[[122 122 133 143 147 124 132]
 [119 133 107 125 150 151 145]
 [140 109 127 108 126 130 136]] value 122

[127 156 126 109 126] value 127

[103 120 102 106 112 131 135] value 103

[118 152 141 148 126] value 118

[121 155 120 105] value 121

[122 112 128 100 109 132 135] value 122

[[115 112 102 123 141 103]
 [132 147 118 117 125 115]] value 115

[[102 129 129 107 144 131 129]
 [152 119 118 146 133 119 116]
 [110 116 116 115 127 115 115]] value 102
---
[[144 150 124 109]
 [129 117 130 106]
 [116 121 128 124]] out 150

[[109 137 102 153 131]
 [101 149 105 108  98]
 [132 141 157 149 152]] out 137

[[104 112 121 139 115 138 150]
 [142 105 155 125 103 131 144]
 [115 113 150 102 109 135 143]] out 112

[[140 131 109 126 124 133]
 [145 116 103 128 138 137]
 [143 141 132 152 125 119]] out 131

[[129 118 122 140]
 [119 130 121 152]
 [129 115 119 138]] out 118

[[124 131 128 124 127 127 128]
 [124 119 151 125 127 120 136]
 [141 127 128 124 123 129 129]] out 131
---
[[139 111 129 104 134]
 [123 103 104 121 126]
 [112 118 123 122 143]] => 139, 143

[[126 112 149 137 122 116 124]
 [128 116 147 139 115 118 119]
 [131 113 119 122 131 156 128]] => 126, 128

[[114 138 139 127 107]
 [134 122 120 121 125]
 [118 147 124 134 126]] => 114, 126

[150 116 106 133] => 150, 133

[[137 112 124 141]
 [125 113  99 130]] => 137, 130

[118 100 153 143 122 151] => 118, 151

[101 106 141 112] => 101, 112

[104 122 126 127 115] => 104, 115

[140 115 150 100] => 140, 100
---
[[129 125 134 134 125]
 [126 124 127 126 124]
 [107 130 103 105 108]] Out: 129, 108

[131 124 120 101 110 104] Out: 131, 104

[[100  98 144 150]
 [136 147 126 114]] Out: 100, 114

[[116 142 143 137 143]
 [156 146 121 152 149]
 [100 106 126 102 104]] Out: 116, 104

[[151 120 129 134 113 120 128]
 [ 99 138 125 121 144 135 131]] Out: 151, 131

[123 126 106 132 126] Out: 123, 126

[[108 121 150 120 122]
 [120 127 143 140 108]] Out: 108, 108

[153 147 112 120 115 114 108] Out: 153, 108
---
((104, 115, 153, 103), (154, 142, 99, 156), (116, 110, 140, 118)) -> 156
(156, 134, 154, 156, 126, 128) -> 134
(131, 149, 134, 155, 119, 137) -> 149
(119, 122, 127, 125, 106, 128, 127) -> 127
(117, 113, 111, 105, 121) -> 117
((144, 131, 128, 147), (107, 113, 138, 122), (121, 120, 122, 116)) -> 122
(118, 126, 128, 122, 154) -> 118
---
[[130 120 120 123  99 133]
 [146 114 147 114 136 136]] value 120

[[110 136 116 125 105]
 [114 134 119 127 109]
 [119 132 122 127 116]] value 134

[[109 112 148 109]
 [112 137 120 138]
 [114 113 153 102]] value 137

[[150 151 155 149 153 147 156]
 [106 105 101 110 106 106 100]] value 151

[[108 153 118 120 143 100]
 [149 103 158 110 124 153]] value 153

[[133 136 129 127]
 [144 151 128 142]
 [131 133 129 127]] value 151

[[129 130 141 143 130]
 [136 151 132 129 130]
 [130 129 131 142 146]] value 151

[[123 140 152 122 132]
 [121 144 156 131 121]
 [127 136 148 136 118]] value 144

[[125 136 126 136 142 124]
 [133 134 127 151 127 132]
 [124 129 119 129 134 133]] value 134

[[115 117 117 119 122 122]
 [104 116 113 114 129 130]
 [152 141 144 142 128 126]] value 116
---
[[141 132 132 120 141 135 138 135 130 129 135 133 144 132 135]
 [116 125 125 152 114 129 120 127 135 136 121 130 110 132 126]
 [143 133 133 120 142 136 139 135 130 130 135 133 145 133 136]
 [142 132 133 120 142 135 138 135 130 129 135 133 144 132 136]
 [142 132 132 120 142 135 138 135 130 129 135 133 144 132 136]] yields 132

[[137 123 129 128 149 124 133 126 122]
 [123 138 126 119 130 130 133 121 134]
 [137 123 142 135 130 138 134 121 134]
 [125 117 124 130 112 134 139 126 119]
 [125 127 128 111 106 126 131 115 112]
 [132 125 129 124 112 111 116 128 124]
 [109 117 146 131 127 118 124 139 126]] yields 146

[[132 137 144 121 101 122 126 138 120 124 137 110]
 [135 122 132 136 108 121 136 130 132 112 147 137]
 [135 128 138 131 101 120 133 133 127 115 146 127]
 [135 126 136 133 104 121 134 132 129 114 147 131]
 [135 124 134 135 106 121 135 131 130 113 147 134]
 [133 135 143 124  98 121 129 137 122 120 142 115]
 [132 136 144 122  99 121 127 138 121 122 140 112]
 [134 132 142 126  99 121 130 136 123 118 144 119]
 [131 138 144 119 103 123 125 138 119 126 135 109]
 [134 130 140 129 100 120 132 135 125 116 145 123]] yields 140

[[130 134 123 146 135 127 130 125 133 133]
 [138 131 131 103 119 128 126 130 124 129]
 [138 125 126 114 125 121 132 117 132 135]
 [127 128 128 109 129 126 132 122 125 122]
 [131 128 134 126 128 137 123 123 130 122]
 [133 129 131 137 124 130 129 123 121 120]] yields 131

[[129 130 125 129 122 111 138 136 123 126 137 118 135 122]
 [125 130 120 122 126 135 132 127 115 123 134 122 128 146]
 [114 123 118 134 124 136 125 132 126 126 140 137 134 120]
 [122 118 127 124 124 135 138 132 121 129 129 129 129 125]
 [114 133 122 127 108 125 136 115 128 137 115 124 119 135]
 [119 137 127 143 117 129 112 114 137 134 140 124 145 118]
 [125 120 134 131 123 126 129 124 127 137 127 108 129 117]
 [122 118 141 140 113 125 121 129 116 133 121 108 137 127]
 [118 129 114 130 124 132 122 126 129 141 132 127 149 120]
 [125 117 113 133 118 129 131 139 134 133 113 118 127 129]] yields 113

[[146 108 129 131 135 112 121]
 [131 116 128 122 105 147 148]
 [132 116 128 122 105 147 148]
 [146 108 129 131 135 112 120]
 [138 124 133 132 135 134 115]
 [146 110 127 128 135 112 118]
 [126 120 123 133 115 135 150]
 [131 117 128 122 105 147 148]
 [126 121 123 133 115 135 150]
 [132 117 129 125 108 144 147]
 [138 124 133 132 135 134 115]] yields 133
---
[[149 111 155 107 140 126 123]
 [131 131 118 139 128 104 112]] --> 107

[119 154 112 127 142] --> 127

[154 152 136 114] --> 114

[[106 127 108 126 138 116]
 [110 112 103 132 142 107]] --> 126

[109 150 111 129 142] --> 129

[[126 122 131 155 124 130]
 [137 125 120 123 125 130]
 [138 125 120 123 125 128]] --> 155

[108 113 114 117 102] --> 117
---
[[108, 106, 119, 138, 126, 134], [111, 115, 121, 111, 124, 124], [98, 111, 126, 125, 116, 135]]: 119
[[124, 125, 123, 115, 126, 126], [126, 127, 125, 114, 122, 129], [130, 136, 140, 155, 146, 125]]: 123
[[133, 142, 111, 137, 138, 147, 147], [125, 138, 112, 138, 140, 134, 140], [105, 128, 115, 139, 144, 105, 124]]: 111
[[118, 136, 153, 125, 128], [140, 119, 143, 136, 127], [135, 119, 142, 139, 128]]: 153
[[114, 123, 141, 122, 108, 145, 123], [150, 123, 112, 145, 138, 124, 144], [111, 129, 139, 127, 110, 141, 126]]: 141
[[128, 128, 134, 155, 136], [128, 128, 140, 152, 131], [128, 128, 128, 131, 152]]: 134
[[128, 129, 153, 120], [128, 128, 139, 126], [131, 133, 120, 132]]: 153
[[137, 109, 120, 124, 134, 109, 130], [134, 141, 137, 137, 118, 142, 133], [122, 148, 143, 130, 123, 151, 130]]: 120
---
[130, 107, 156, 119, 129] out 156, 130

[[100, 117, 120, 154, 134],
 [125, 121, 112, 126, 148]] out 154, 148

[[107, 140, 149, 126, 127, 111],
 [98, 150, 155, 149, 124, 122],
 [148, 106, 119, 115, 142, 124]] out 155, 150

[109, 116, 153, 122, 117] out 153, 122

[[112, 104, 124, 124],
 [115, 108, 138, 125]] out 138, 125

[130, 111, 148, 153, 126, 134, 123] out 153, 148
---
136,127,109,149
143,136,113,143
135,137,132,107
-> 135

139,145,100,103,124
116,135,115,114,117
130,127,118,136,139
-> 130

146,123,130,128,121
151,122,130,126,126
157,124,125,129,128
-> 157

128,128,126,113,119
128,133,135,151,147
130,135,139,154,145
-> 130

127,119,112,112
135,125,118,138
140,154,131,112
-> 140

117,132,131,132,132,154
136,124,130,138,118,118
137,135,125,118,133,142
-> 137

152,127,140,109,117,133
132,142,139,131,116,124
119,108,128,128,146,137
-> 119

121,133,138,138,121,122,136
109,127,134,113,122,130,111
138,120,101,126,127,138,127
-> 138
---
[[151, 118, 131, 130, 139, 117, 144], [140, 122, 126, 113, 128, 127, 147], [146, 126, 127, 126, 137, 114, 145]] >> 127
[[151, 137, 158, 123, 136, 140], [122, 130, 120, 125, 128, 133], [114, 116, 110, 131, 119, 110]] >> 128
[[121, 128, 112, 119, 127], [120, 147, 154, 117, 148], [128, 125, 138, 122, 127]] >> 117
[[126, 132, 121, 140, 116, 136, 136], [101, 128, 135, 120, 137, 120, 126], [126, 128, 127, 134, 134, 130, 146]] >> 120
[[108, 138, 117, 118], [158, 121, 112, 108], [154, 117, 109, 154]] >> 112
[[150, 151, 151, 151, 150], [119, 117, 116, 118, 118], [138, 139, 141, 143, 140]] >> 118
[[126, 136, 138, 116, 132, 125], [119, 102, 105, 142, 115, 122], [131, 110, 114, 132, 118, 133]] >> 115
[[113, 129, 114, 136, 114], [155, 104, 140, 133, 139], [131, 126, 115, 133, 151]] >> 133
[[134, 141, 146, 155, 138, 131, 144], [126, 133, 136, 151, 148, 121, 149], [126, 133, 133, 123, 126, 128, 119]] >> 121
